Below are the code and all the weights of a small trained network. Each question names an input and a class and asks about switching units off, where a switched-off unit gives its printed mean instead of its output.

import numpy as np


def w(rows, s, z=0):
    codes = np.array(rows[::2]) - 128.0
    scale = np.full(codes.shape[1], s)
    scale[-1] = z or s
    return codes * scale


def norm(h):
    return h / np.sqrt((h * h).mean(-1, keepdims=True) + 1e-5)


def f(y):
    return y / 2 * (1 + np.tanh(0.7978845608 * (y + 0.044715 * y**3)))


def log_softmax(a):
    a = a - a.max(-1, keepdims=True)
    return a - np.log(np.exp(a).sum(-1, keepdims=True))


def net(x, mask):
    res = np.array(x, float).reshape(1, 5) / 4 @ E
    u = 0
    for l in range(2):
        y = f(norm(res) @ A[l][:, :-1].T + A[l][:, -1])
        res = res + np.where(mask[u : u + 5], y, B[l][:, -1]) @ B[l][:, :-1]
        u += 5
    return log_softmax(norm(res)[-1] @ U[:, :-1].T + U[:, -1])


A, B = {}, {}
E = w([
[138,90,230,206],'x0',
[128,129,125,130],'x1',
[1,219,136,185],'x2',
[128,123,123,134],'x3',
[87,12,127,55],'x4',
],0.0073)
A[0] = w([
[146,110,125,149,34],'0.n1',
[165,157,72,75,112],'0.n2',
[112,3,133,66,11],'0.n3',
[120,91,176,160,147],'0.n4',
[8,83,160,83,3],'0.n5',
],0.012,0.0035)
B[0] = w([
[217,102,147,146,111],'0.n1',
[132,103,103,165,210],'0.n2',
[72,191,173,58,255],'0.n3',
[171,57,255,187,196],'0.n4',
[165,38,35,223,215],'0.n5',
],0.0099,0.0047)
A[1] = w([
[238,164,31,90,38],'1.n1',
[106,142,102,145,73],'1.n2',
[51,216,116,30,27],'1.n3',
[255,110,213,164,2],'1.n4',
[224,184,114,92,108],'1.n5',
],0.0086,0.004)
B[1] = w([
[115,60,235,205,233],'1.n1',
[125,154,86,97,118],'1.n2',
[251,117,38,114,196],'1.n3',
[151,253,89,48,252],'1.n4',
[219,37,132,170,182],'1.n5',
],0.011,0.0028)
U = w([
[169,38,152,213,253],'0',
[141,214,30,157,103],'1',
[229,199,180,99,96],'2',
[74,213,202,195,44],'3',
[162,64,75,5,65],'4',
[56,81,28,125,86],'5',
[101,95,239,34,121],'6',
],0.021,0.0054)

Each question gives the input, the list of numbers given to net, and the class t.
The units are the neurons (one row each of A and B). Each row of codes is followed by its name. A weight is (code - 128) times the scale printed after its matrix; where a second scale follows, it is the last column's (A, B and U).
mask holds one flag per neuron, layer by layer. A switched-off neuron (its flag False) gives its mean, the last column of its row in B, instead of its output. The means were averaged over made-up inputs and are rounded, as every weight is.
A unit's drop is (log p(t) with every unit on - log p(t) with that unit switched off) / (log p(t) with every unit on - log p(t) with every unit switched off).
The circuit of an input: a set's keep is (log p(t) with only the set's units on - log p(t) with every unit switched off) / (log p(t) with every unit on - log p(t) with every unit switched off). Starting from all 10 units, units are removed one at a time, each time the one whose removal leaves the highest keep (on an exact tie, the one counted first), for as long as the keep stays at least 0.8.
circuit, biggest first: the units of the circuit, biggest drop first
top k neurons: the k neurons with the biggest drops, biggest first
k most important neurons of layer l: the k neurons of layer l with the biggest drops, biggest first
drop when u is switched off: that unit's drop, to one decimal
input [6,-5,-4,0,-7], class 2: most important neuron of layer 1 -> (1.n4)
input [0,6,0,-2,2], class 4: top 2 neurons -> (0.n3 1.n3)
input [-2,-8,8,-5,-3], class 1: circuit, biggest first -> (1.n3 0.n4)
input [-1,-2,-7,2,-5], class 0: 2 most important neurons of layer 1 -> (1.n1 1.n5)
input [7,-4,0,8,1], class 6: top 2 neurons -> (0.n5 1.n4)
input [-5,1,1,2,3], class 5: top 3 neurons -> (0.n5 0.n2 1.n4)
input [1,0,-4,3,0], class 2: 2 most important neurons of layer 1 -> (1.n1 1.n4)
input [-8,5,1,1,4], class 5: 2 most important neurons of layer 1 -> (1.n4 1.n5)
input [-4,4,2,1,7], class 5: top 2 neurons -> (0.n5 1.n4)
input [-3,1,0,-7,-5], class 0: 2 most important neurons of layer 1 -> (1.n1 1.n4)
input [4,-2,0,8,-1], class 2: top 2 neurons -> (1.n4 0.n3)
input [1,-4,4,-4,3], class 0: top 2 neurons -> (0.n5 1.n4)
input [0,2,8,2,1], class 5: 2 most important neurons of layer 0 -> (0.n5 0.n4)
input [5,-5,-5,-4,-5], class 2: most important neuron of layer 1 -> (1.n4)
input [2,-5,4,-5,3], class 0: top 2 neurons -> (0.n5 0.n4)
input [-4,-8,8,-2,2], class 5: 2 most important neurons of layer 0 -> (0.n5 0.n3)
input [0,-5,4,4,2], class 5: top 3 neurons -> (1.n1 1.n5 0.n4)
input [6,-4,-1,-2,-1], class 2: top 3 neurons -> (1.n4 0.n3 1.n1)
input [1,-5,-6,-2,2], class 6: top 2 neurons -> (0.n3 1.n4)
input [3,-2,4,0,2], class 0: circuit, biggest first -> (0.n5)
input [8,7,-1,-1,5], class 6: drop when 0.n3 is switched off -> 0.2
input [6,0,-6,8,-4], class 2: drop when 1.n4 is switched off -> 0.7
input [-7,4,-5,4,-1], class 0: drop when 0.n3 is switched off -> 0.0
input [6,5,-5,-7,1], class 6: drop when 0.n3 is switched off -> 0.2
